Below are the code and all the weights of a small trained network. Each question names an input and a target symbol and asks about switching units off, where a switched-off unit gives its printed mean instead of its output.

import numpy as np


def w(rows, s, z=0):
    codes = np.array(rows[::2]) - 128.0
    scale = np.full(codes.shape[1], s)
    scale[-1] = z or s
    return codes * scale


def norm(h):
    return h / np.sqrt((h * h).mean(-1, keepdims=True) + 1e-5)


def f(y):
    return y / 2 * (1 + np.tanh(0.7978845608 * (y + 0.044715 * y**3)))


def softmax(a):
    e = np.exp(a - a.max(-1, keepdims=True))
    return e / e.sum(-1, keepdims=True)


def log_softmax(a):
    a = a - a.max(-1, keepdims=True)
    return a - np.log(np.exp(a).sum(-1, keepdims=True))


def net(x, mask):
    ids = ['βδζηξτω'.index(c) for c in x.split()]
    T = len(ids)
    res = E[ids] + P[:T]
    u = 0
    for l in range(2):
        q, k, v = (norm(res) @ M[l].T for M in (Q, K, V))
        z = softmax(np.where(np.tri(T) > 0, q @ k.T / 4**0.5, -1e9)) @ v
        res = res + np.where(mask[u], z, O[l][:, -1]) @ O[l][:, :-1]
        u += 1
        y = f(norm(res) @ A[l][:, :-1].T + A[l][:, -1])
        res = res + np.where(mask[u : u + 4], y, B[l][:, -1]) @ B[l][:, :-1]
        u += 4
    return log_softmax(norm(res)[-1] @ U[:, :-1].T + U[:, -1])


Q, K, V, O, A, B = {}, {}, {}, {}, {}, {}
E = w([
[79,123,119,58,142],'β',
[121,144,115,49,159],'δ',
[121,134,117,23,141],'ζ',
[37,72,150,85,107],'η',
[148,116,149,4,102],'ξ',
[117,67,144,67,131],'τ',
[86,143,86,144,206],'ω',
],0.018)
P = w([
[82,147,155,150,139],'0',
[55,170,71,91,61],'1',
[92,72,120,69,142],'2',
[189,132,191,136,170],'3',
[90,134,24,113,48],'4',
[100,41,115,75,134],'5',
[171,131,232,160,158],'6',
[135,94,14,194,47],'7',
[99,5,104,81,131],'8',
[192,140,217,146,160],'9',
],0.015)
Q[0] = w([
[137,12,4,182,150],'0.h1',
[197,37,1,180,192],'0.h1',
[124,235,164,70,183],'0.h1',
[202,53,112,205,171],'0.h1',
],0.008)
K[0] = w([
[38,186,189,37,164],'0.h1',
[81,226,210,97,175],'0.h1',
[178,144,97,188,1],'0.h1',
[120,176,193,176,250],'0.h1',
],0.0094)
V[0] = w([
[109,253,126,77,138],'0.h1',
[66,254,131,244,103],'0.h1',
[136,195,103,152,29],'0.h1',
[205,211,197,184,57],'0.h1',
],0.0053)
O[0] = w([
[112,240,94,85,144,200],'0.h1',
[1,138,154,228,111,30],'0.h1',
[111,131,169,121,95,108],'0.h1',
[141,213,192,227,104,2],'0.h1',
],0.0068,0.0063)
A[0] = w([
[133,71,192,148,151,255],'0.n1',
[179,141,203,153,73,176],'0.n2',
[165,153,37,111,67,56],'0.n3',
[135,110,73,92,5,251],'0.n4',
],0.018,0.00053)
B[0] = w([
[246,212,138,144,124,152],'0.n1',
[164,226,44,44,109,129],'0.n2',
[19,71,95,233,49,222],'0.n3',
[101,197,73,186,134,255],'0.n4',
],0.012,0.0097)
Q[1] = w([
[112,183,19,212,170],'1.h1',
[107,149,101,158,131],'1.h1',
[205,181,162,80,179],'1.h1',
[172,255,207,132,101],'1.h1',
],0.021)
K[1] = w([
[224,215,209,193,128],'1.h1',
[163,160,161,140,122],'1.h1',
[127,81,61,191,114],'1.h1',
[225,2,90,179,135],'1.h1',
],0.019)
V[1] = w([
[84,110,97,225,228],'1.h1',
[164,155,127,155,76],'1.h1',
[51,43,201,90,28],'1.h1',
[107,117,255,147,142],'1.h1',
],0.02)
O[1] = w([
[50,106,117,212,8,47],'1.h1',
[173,119,113,59,122,13],'1.h1',
[242,214,87,186,173,150],'1.h1',
[208,206,182,174,92,3],'1.h1',
],0.017,0.012)
A[1] = w([
[217,3,178,99,107,98],'1.n1',
[32,117,127,163,87,216],'1.n2',
[206,126,93,44,169,250],'1.n3',
[254,81,173,20,100,100],'1.n4',
],0.021,0.0022)
B[1] = w([
[139,66,70,210,128,132],'1.n1',
[163,145,180,143,114,229],'1.n2',
[157,147,150,148,91,248],'1.n3',
[81,140,127,105,4,147],'1.n4',
],0.033,0.014)
U = w([
[87,129,71,184,146,134],'β',
[100,116,232,22,149,74],'δ',
[171,111,79,30,171,176],'ζ',
[250,139,195,192,161,92],'η',
[199,197,136,44,48,163],'ξ',
[111,17,62,147,38,252],'τ',
[141,114,243,180,70,93],'ω',
],0.011,0.0033)

Each question gives the input, a string of symbols that net reads in full, and the target symbol t.
The units are the heads (4 rows each of Q, K, V and O) and the neurons (one row each of A and B). Each row of codes is followed by its name. A weight is (code - 128) times the scale printed after its matrix; where a second scale follows, it is the last column's (O, A, B and U).
mask holds one flag per unit, layer by layer, with each layer's heads first. A switched-off unit (its flag False) gives its mean, the last column of its rows in O or B, instead of its output. The means were averaged over made-up inputs and are rounded, as every weight is.
A unit's drop is (log p(t) with every unit on - log p(t) with that unit switched off) / (log p(t) with every unit on - log p(t) with every unit switched off).
The circuit of an input: a set's keep is (log p(t) with only the set's units on - log p(t) with every unit switched off) / (log p(t) with every unit on - log p(t) with every unit switched off). Starting from all 10 units, units are removed one at a time, each time the one whose removal leaves the highest keep (on an exact tie, the one counted first), for as long as the keep stays at least 0.8.
circuit, biggest first: the units of the circuit, biggest drop first
unit that matters most: the unit with the biggest drop
k most important neurons: the k neurons with the biggest drops, biggest first
k most important neurons of layer l: the k neurons of layer l with the biggest drops, biggest first
input ω η δ δ δ ξ, target ω: 2 most important neurons	0.n4; 1.n2
input δ δ ζ ω, target ω: 2 most important neurons of layer 0	0.n3; 0.n4
input δ η η ω ζ, target τ: circuit, biggest first	1.h1
input δ ξ τ η δ ξ, target δ: 3 most important neurons	0.n3; 0.n4; 1.n3
input η ζ δ, target η: 3 most important neurons of layer 0	0.n3; 0.n1; 0.n4
input δ β δ η δ ξ δ, target ξ: circuit, biggest first	0.n3; 0.n4; 1.n4
input δ β ξ β, target ξ: 2 most important neurons of layer 0	0.n3; 0.n1
input δ ξ ξ δ δ β ζ ξ, target β: 2 most important neurons of layer 0	0.n4; 0.n3
input β δ ω η τ ξ β δ τ ζ, target τ: circuit, biggest first	0.n1; 0.n4; 0.n3; 1.h1
input η β β δ δ ζ, target η: circuit, biggest first	0.n3; 1.h1; 0.n4
input δ τ η δ δ δ β, target δ: 3 most important neurons	0.n4; 0.n3; 0.n1
input η ξ δ δ ζ, target ω: circuit, biggest first	0.n3; 1.n2
input β ξ δ δ ξ δ ζ β, target β: circuit, biggest first	0.n3; 0.n4; 1.n3; 1.h1
input η η δ δ ω δ ζ δ ξ, target η: 3 most important neurons	0.n1; 0.n4; 0.n3
input ξ ξ ω, target ξ: 2 most important neurons of layer 1	1.n3; 1.n4
input τ δ δ δ ζ δ δ δ ζ ζ, target ζ: circuit, biggest first	1.n2
input β ξ β η η, target ξ: circuit, biggest first	0.n4; 1.h1; 0.n1; 0.n3
input δ δ ξ η β β η δ τ, target δ: circuit, biggest first	1.h1; 0.n3; 0.n4
input ζ δ δ, target ζ: 2 most important neurons	0.n4; 0.n3
input η δ δ ζ ζ ξ, target η: 3 most important neurons	0.n3; 0.n4; 0.n1
input τ η ω τ τ δ, target τ: circuit, biggest first	1.h1; 0.n4
input η β ζ η δ ζ δ β δ, target η: unit that matters most	0.n1
input τ ω β δ ω, target ω: 3 most important neurons	1.n2; 0.n4; 0.n3
input δ ω τ ζ ζ δ β ζ, target η: 2 most important neurons	0.n4; 1.n2
input β δ ζ ζ δ, target β: circuit, biggest first	0.n4; 0.n3; 0.n1; 1.h1
input ζ δ δ ζ ζ δ δ τ, target ω: 3 most important neurons of layer 0	0.n3; 0.n4; 0.n1
input δ η δ, target δ: 3 most important neurons	0.n3; 0.n4; 1.n3
